Here is a tiny trained network, its code and every weight. The questions are about switching its units off for an input and a class, where a switched-off unit gives its printed mean instead of its output.

import numpy as np


def w(rows, s, z=0):
    codes = np.array(rows[::2]) - 128.0
    scale = np.full(codes.shape[1], s)
    scale[-1] = z or s
    return codes * scale


def f(y):
    return y / 2 * (1 + np.tanh(0.7978845608 * (y + 0.044715 * y**3)))


def log_softmax(a):
    a = a - a.max(-1, keepdims=True)
    return a - np.log(np.exp(a).sum(-1, keepdims=True))


def net(x, mask):
    res = np.array(x, float).reshape(1, 4) / 4 @ E
    y = f(res @ A[0][:, :-1].T + A[0][:, -1])
    res = res + np.where(mask, y, B[0][:, -1]) @ B[0][:, :-1]
    return log_softmax(res[-1] @ U[:, :-1].T + U[:, -1])


A, B = {}, {}
E = w([
[45,199,28,135,86,43,114,215],'x0',
[200,253,174,135,134,66,22,64],'x1',
[90,241,228,65,167,218,163,239],'x2',
[122,92,171,25,244,2,167,140],'x3',
],0.0084)
A[0] = w([
[103,82,53,164,102,51,72,124,107],'neuron 0',
[218,81,199,112,164,201,139,73,46],'neuron 1',
[112,103,140,13,205,32,156,162,93],'neuron 2',
[207,255,176,124,138,68,25,80,19],'neuron 3',
[125,117,167,143,135,128,117,156,59],'neuron 4',
[63,204,70,125,105,48,128,200,29],'neuron 5',
[114,222,197,60,151,201,138,226,48],'neuron 6',
[117,168,86,195,35,242,91,134,9],'neuron 7',
[119,108,173,86,178,31,167,115,34],'neuron 8',
[63,18,90,116,122,188,244,178,28],'neuron 9',
[96,187,195,128,184,186,170,161,85],'neuron 10',
[202,37,86,185,135,67,124,62,29],'neuron 11',
[180,70,217,118,161,180,125,76,77],'neuron 12',
[118,176,142,87,132,156,113,203,80],'neuron 13',
],0.01,0.011)
B[0] = w([
[131,131,121,110,122,130,143,127,217],'neuron 0',
[112,123,113,126,116,128,117,144,210],'neuron 1',
[142,131,131,146,134,154,115,124,254],'neuron 2',
[126,112,153,147,116,109,139,137,231],'neuron 3',
[132,4,123,123,113,120,127,121,119],'neuron 4',
[110,113,105,119,119,127,114,151,202],'neuron 5',
[136,129,117,120,121,125,143,111,246],'neuron 6',
[148,106,127,143,150,151,112,121,210],'neuron 7',
[140,100,122,143,140,144,115,119,190],'neuron 8',
[126,127,153,148,123,99,135,133,223],'neuron 9',
[133,123,121,117,121,124,140,114,210],'neuron 10',
[136,137,116,111,122,126,148,113,214],'neuron 11',
[112,127,109,117,131,126,119,151,211],'neuron 12',
[130,112,117,118,121,121,135,120,181],'neuron 13',
],0.048,0.012)
U = w([
[149,133,101,62,94,120,178,55,117],'0',
[169,124,129,189,142,201,72,101,112],'1',
[119,127,200,191,95,40,145,151,107],'2',
[66,127,74,84,101,125,75,205,116],'3',
[112,248,161,111,154,145,132,118,253],'4',
[109,171,148,109,149,124,109,104,116],'5',
[119,166,167,87,134,125,104,114,114],'6',
[104,169,149,106,150,111,122,110,115],'7',
],0.018,0.043)

Each question gives the input, the list of numbers given to net, and the class t.
The units are the neurons (one row each of A and B). Each row of codes is followed by its name. A weight is (code - 128) times the scale printed after its matrix; where a second scale follows, it is the last column's (A, B and U).
mask holds one flag per neuron, in row order. A switched-off neuron (its flag False) gives its mean, the last column of its row in B, instead of its output. The means were averaged over made-up inputs and are rounded, as every weight is.
A unit's drop is (log p(t) with every unit on - log p(t) with that unit switched off) / (log p(t) with every unit on - log p(t) with every unit switched off).
The circuit of an input: a set's keep is (log p(t) with only the set's units on - log p(t) with every unit switched off) / (log p(t) with every unit on - log p(t) with every unit switched off). Starting from the 12 units with the biggest drops (on a tie, the unit counted first), units are removed one at a time, each time the one whose removal leaves the highest keep (on an exact tie, the one counted first), for as long as the keep stays at least 0.8.
units of the circuit, in order: the units of the circuit, biggest drop first
top k neurons: the k neurons with the biggest drops, biggest first
drop when u is switched off: that unit's drop, to one decimal
input [0,7,-5,0], class 2: units of the circuit, in order : [neuron 3]
input [-5,-2,4,0], class 3: top 2 neurons : [neuron 12; neuron 1]
input [3,-1,5,-6], class 1: top 2 neurons : [neuron 7; neuron 11]
input [6,-6,-3,1], class 2: top 2 neurons : [neuron 9; neuron 12]
input [-1,-6,7,-1], class 0: top 2 neurons : [neuron 6; neuron 10]
input [7,7,-8,-8], class 0: top 3 neurons : [neuron 0; neuron 11; neuron 2]
input [3,-4,3,1], class 2: top 4 neurons : [neuron 9; neuron 11; neuron 0; neuron 12]
input [4,-7,-3,-8], class 1: top 2 neurons : [neuron 7; neuron 3]
input [5,4,5,1], class 0: top 2 neurons : [neuron 6; neuron 12]
input [-8,-5,-7,8], class 1: top 3 neurons : [neuron 2; neuron 8; neuron 5]
input [-8,8,7,-5], class 2: top 2 neurons : [neuron 3; neuron 5]
input [-7,-4,6,4], class 3: top 3 neurons : [neuron 12; neuron 1; neuron 11]
input [-5,-4,2,-4], class 3: top 4 neurons : [neuron 2; neuron 3; neuron 12; neuron 1]
input [-7,-4,1,5], class 3: units of the circuit, in order : [neuron 12]
input [1,6,-3,-3], class 2: drop when neuron 3 is switched off : 0.9
input [4,-3,3,5], class 1: drop when neuron 2 is switched off : 0.8
input [-8,5,5,3], class 3: drop when neuron 12 is switched off : 0.6
